Here is a tiny trained network, its code and every weight. The questions are about switching its units off for an input and a target symbol, where a switched-off unit gives its printed mean instead of its output.

import numpy as np


def w(rows, s, z=0):
    codes = np.array(rows[::2]) - 128.0
    scale = np.full(codes.shape[1], s)
    scale[-1] = z or s
    return codes * scale


def norm(h):
    return h / np.sqrt((h * h).mean(-1, keepdims=True) + 1e-5)


def f(y):
    return y / 2 * (1 + np.tanh(0.7978845608 * (y + 0.044715 * y**3)))


def softmax(a):
    e = np.exp(a - a.max(-1, keepdims=True))
    return e / e.sum(-1, keepdims=True)


def log_softmax(a):
    a = a - a.max(-1, keepdims=True)
    return a - np.log(np.exp(a).sum(-1, keepdims=True))


def net(x, mask):
    ids = ['αγδηθμω'.index(c) for c in x.split()]
    T = len(ids)
    res = E[ids] + P[:T]
    u = 0
    for l in range(3):
        r = norm(res)
        for j in range(3):
            rows = slice(3 * j, 3 * j + 3)
            q, k, v = (r @ M[l][rows].T for M in (Q, K, V))
            z = softmax(np.where(np.tri(T) > 0, q @ k.T / 3**0.5, -1e9)) @ v
            o = O[l][rows]
            res = res + np.where(mask[u + j], z, o[:, -1]) @ o[:, :-1]
        u += 3
        y = f(norm(res) @ A[l][:, :-1].T + A[l][:, -1])
        res = res + np.where(mask[u : u + 4], y, B[l][:, -1]) @ B[l][:, :-1]
        u += 4
    return log_softmax(norm(res)[-1] @ U[:, :-1].T + U[:, -1])


Q, K, V, O, A, B = {}, {}, {}, {}, {}, {}
E = w([
[153,151,134,137],'α',
[149,157,115,114],'γ',
[147,109,146,153],'δ',
[196,144,122,91],'η',
[71,84,153,183],'θ',
[153,250,49,181],'μ',
[78,131,48,145],'ω',
],0.0021)
P = w([
[167,67,6,223],'0',
[162,26,69,110],'1',
[162,164,104,209],'2',
[154,85,108,88],'3',
[152,181,154,172],'4',
[139,121,131,70],'5',
[129,217,206,147],'6',
[118,143,172,46],'7',
[122,220,242,128],'8',
],0.0016)
Q[0] = w([
[98,11,2,118],'L0H1',
[136,66,158,36],'L0H1',
[155,238,162,176],'L0H1',
[55,25,63,130],'L0H2',
[86,135,108,192],'L0H2',
[78,138,104,216],'L0H2',
[93,111,120,133],'L0H3',
[79,104,120,140],'L0H3',
[125,126,127,129],'L0H3',
],0.008)
K[0] = w([
[221,44,72,170],'L0H1',
[220,64,210,129],'L0H1',
[46,188,132,124],'L0H1',
[236,115,2,159],'L0H2',
[124,43,81,139],'L0H2',
[118,19,68,142],'L0H2',
[142,167,158,116],'L0H3',
[137,166,148,117],'L0H3',
[129,131,130,127],'L0H3',
],0.0069)
V[0] = w([
[55,141,4,107],'L0H1',
[132,76,220,147],'L0H1',
[46,113,26,130],'L0H1',
[202,154,139,139],'L0H2',
[82,105,198,209],'L0H2',
[183,65,102,76],'L0H2',
[146,38,73,133],'L0H3',
[188,161,136,90],'L0H3',
[87,197,185,145],'L0H3',
],0.0022)
O[0] = w([
[82,223,206,102,131],'L0H1',
[152,104,40,153,81],'L0H1',
[81,253,186,116,120],'L0H1',
[108,73,144,153,200],'L0H2',
[138,195,91,205,78],'L0H2',
[162,75,105,94,183],'L0H2',
[94,152,192,105,247],'L0H3',
[136,184,102,133,148],'L0H3',
[155,84,69,156,3],'L0H3',
],0.0026,0.0014)
A[0] = w([
[190,123,167,110,159],'L0N1',
[110,80,67,117,130],'L0N2',
[5,45,124,161,60],'L0N3',
[204,121,201,80,254],'L0N4',
],0.0033,0.0006)
B[0] = w([
[45,136,106,205,187],'L0N1',
[177,219,186,108,107],'L0N2',
[252,177,215,169,123],'L0N3',
[64,129,90,226,252],'L0N4',
],0.0024,0.0021)
Q[1] = w([
[92,112,113,141],'L1H1',
[57,99,103,153],'L1H1',
[63,102,105,152],'L1H1',
[144,255,164,114],'L1H2',
[163,114,123,162],'L1H2',
[136,126,125,147],'L1H2',
[164,74,91,99],'L1H3',
[154,35,82,87],'L1H3',
[148,172,145,128],'L1H3',
],0.005)
K[1] = w([
[162,155,141,119],'L1H1',
[194,190,150,104],'L1H1',
[176,176,143,111],'L1H1',
[3,161,72,99],'L1H2',
[143,153,137,142],'L1H2',
[138,144,130,147],'L1H2',
[162,96,102,95],'L1H3',
[165,81,87,100],'L1H3',
[113,185,128,128],'L1H3',
],0.0057)
V[1] = w([
[218,158,173,102],'L1H1',
[204,178,131,74],'L1H1',
[109,155,68,93],'L1H1',
[86,50,245,121],'L1H2',
[143,168,48,127],'L1H2',
[128,128,128,128],'L1H2',
[185,94,121,176],'L1H3',
[92,249,220,202],'L1H3',
[112,119,103,94],'L1H3',
],0.0015)
O[1] = w([
[170,177,218,75,13],'L1H1',
[174,183,237,124,1],'L1H1',
[134,127,143,197,116],'L1H1',
[213,158,68,160,149],'L1H2',
[67,112,154,124,122],'L1H2',
[128,128,128,128,128],'L1H2',
[85,199,118,78,127],'L1H3',
[171,1,123,3,206],'L1H3',
[126,130,128,170,115],'L1H3',
],0.0014,0.00071)
A[1] = w([
[250,239,200,85,74],'L1N1',
[154,222,43,159,5],'L1N2',
[97,33,213,76,32],'L1N3',
[95,193,73,154,10],'L1N4',
],0.0024,0.0012)
B[1] = w([
[31,79,97,118,1],'L1N1',
[166,102,241,241,70],'L1N2',
[171,151,116,248,68],'L1N3',
[152,94,255,189,106],'L1N4',
],0.0018,0.00053)
Q[2] = w([
[174,96,20,84],'L2H1',
[89,229,236,165],'L2H1',
[84,38,208,164],'L2H1',
[143,127,131,111],'L2H2',
[102,250,124,104],'L2H2',
[108,86,121,169],'L2H2',
[253,79,117,40],'L2H3',
[69,220,98,246],'L2H3',
[82,94,216,133],'L2H3',
],0.0062)
K[2] = w([
[160,100,25,110],'L2H1',
[78,203,227,133],'L2H1',
[132,51,224,165],'L2H1',
[146,123,138,130],'L2H2',
[107,174,168,189],'L2H2',
[101,121,82,91],'L2H2',
[82,65,91,136],'L2H3',
[156,167,189,152],'L2H3',
[92,254,71,91],'L2H3',
],0.0066)
V[2] = w([
[93,39,70,167],'L2H1',
[110,176,46,82],'L2H1',
[153,204,51,52],'L2H1',
[108,178,119,151],'L2H2',
[88,221,85,161],'L2H2',
[98,85,179,152],'L2H2',
[109,37,153,144],'L2H3',
[84,38,245,176],'L2H3',
[82,8,219,173],'L2H3',
],0.0018)
O[2] = w([
[137,173,172,46,254],'L2H1',
[117,70,162,80,133],'L2H1',
[86,35,162,88,58],'L2H1',
[155,118,155,128,153],'L2H2',
[170,112,197,108,193],'L2H2',
[142,154,104,134,147],'L2H2',
[122,46,146,112,161],'L2H3',
[111,54,236,127,170],'L2H3',
[112,7,229,114,186],'L2H3',
],0.002,0.0009)
A[2] = w([
[209,10,96,93,48],'L2N1',
[20,70,92,165,1],'L2N2',
[252,203,168,223,122],'L2N3',
[98,239,74,176,45],'L2N4',
],0.0035,0.00099)
B[2] = w([
[251,225,127,187,150],'L2N1',
[164,34,38,251,164],'L2N2',
[161,83,115,44,249],'L2N3',
[217,143,136,220,141],'L2N4',
],0.0025,0.0014)
U = w([
[128,43,64,246,221],'α',
[73,176,128,33,1],'γ',
[21,235,209,170,201],'δ',
[24,51,70,82,38],'η',
[205,146,3,58,181],'θ',
[183,18,249,81,111],'μ',
[243,228,144,214,115],'ω',
],0.0078,0.0022)

Each question gives the input, a string of symbols that net reads in full, and the target symbol t.
The units are the heads (3 rows each of Q, K, V and O) and the neurons (one row each of A and B). Each row of codes is followed by its name. A weight is (code - 128) times the scale printed after its matrix; where a second scale follows, it is the last column's (O, A, B and U).
mask holds one flag per unit, layer by layer, with each layer's heads first. A switched-off unit (its flag False) gives its mean, the last column of its rows in O or B, instead of its output. The means were averaged over made-up inputs and are rounded, as every weight is.
A unit's drop is (log p(t) with every unit on - log p(t) with that unit switched off) / (log p(t) with every unit on - log p(t) with every unit switched off).
The circuit of an input: a set's keep is (log p(t) with only the set's units on - log p(t) with every unit switched off) / (log p(t) with every unit on - log p(t) with every unit switched off). Starting from the 12 units with the biggest drops (on a tie, the unit counted first), units are removed one at a time, each time the one whose removal leaves the highest keep (on an exact tie, the one counted first), for as long as the keep stays at least 0.8.
circuit, biggest first: the units of the circuit, biggest drop first
k most important neurons: the k neurons with the biggest drops, biggest first
which heads matter: for each layer, one digit per head in row order, 1 if its drop is at least 0.15 and else 0, layers parted by /
input ω θ θ, target δ: circuit, biggest first -> L0H1
input η η η, target α: 2 most important neurons -> L0N4, L0N3
input η η η δ δ η, target ω: circuit, biggest first -> L2N1, L0H1, L2N3
input η γ η θ η μ α, target ω: circuit, biggest first -> L2N4, L2H3
input θ ω η α μ γ η η, target θ: circuit, biggest first -> L0H1, L2N1, L0N3, L0N4
input θ η θ, target μ: circuit, biggest first -> L0N3, L0N4, L2N3, L0N1
input η γ θ η γ, target μ: 2 most important neurons -> L2N3, L1N2
input η η α μ μ θ θ, target ω: which heads matter -> 001 / 000 / 101
input ω γ η γ μ δ, target ω: circuit, biggest first -> L2N1, L0H1
input ω η γ η, target η: 4 most important neurons -> L0N4, L0N3, L0N1, L2N4
input θ α η, target μ: which heads matter -> 000 / 000 / 001
input ω θ γ η α, target α: which heads matter -> 101 / 000 / 100
input θ μ δ ω η, target δ: circuit, biggest first -> L0H1, L1N1
input θ θ η θ θ θ α, target μ: 2 most important neurons -> L2N3, L0N3
input η η α θ, target μ: circuit, biggest first -> L0N3
input θ η η η γ η, target η: which heads matter -> 010 / 001 / 100
input η μ γ γ δ η η η, target θ: which heads matter -> 100 / 000 / 100
input η η ω η, target γ: which heads matter -> 010 / 001 / 100
input η ω α, target δ: 2 most important neurons -> L1N1, L2N1
input θ ω α, target δ: circuit, biggest first -> L0H1
input ω η θ θ μ η γ γ, target η: which heads matter -> 100 / 000 / 000
input η θ δ, target μ: 2 most important neurons -> L0N4, L2N3
input η γ η, target α: 3 most important neurons -> L0N4, L0N3, L0N1
input η α η ω η θ θ γ, target η: 2 most important neurons -> L0N3, L0N4
input η ω θ η, target γ: 3 most important neurons -> L2N4, L1N1, L2N3
input η α η ω θ δ, target ω: 2 most important neurons -> L2N1, L0N2
input ω θ ω μ, target δ: circuit, biggest first -> L0H1
input η α η θ α θ γ, target μ: 3 most important neurons -> L2N3, L1N2, L0N3
input η δ γ, target α: 2 most important neurons -> L0N3, L0N2
input ω η η θ η, target μ: 2 most important neurons -> L0N4, L2N3
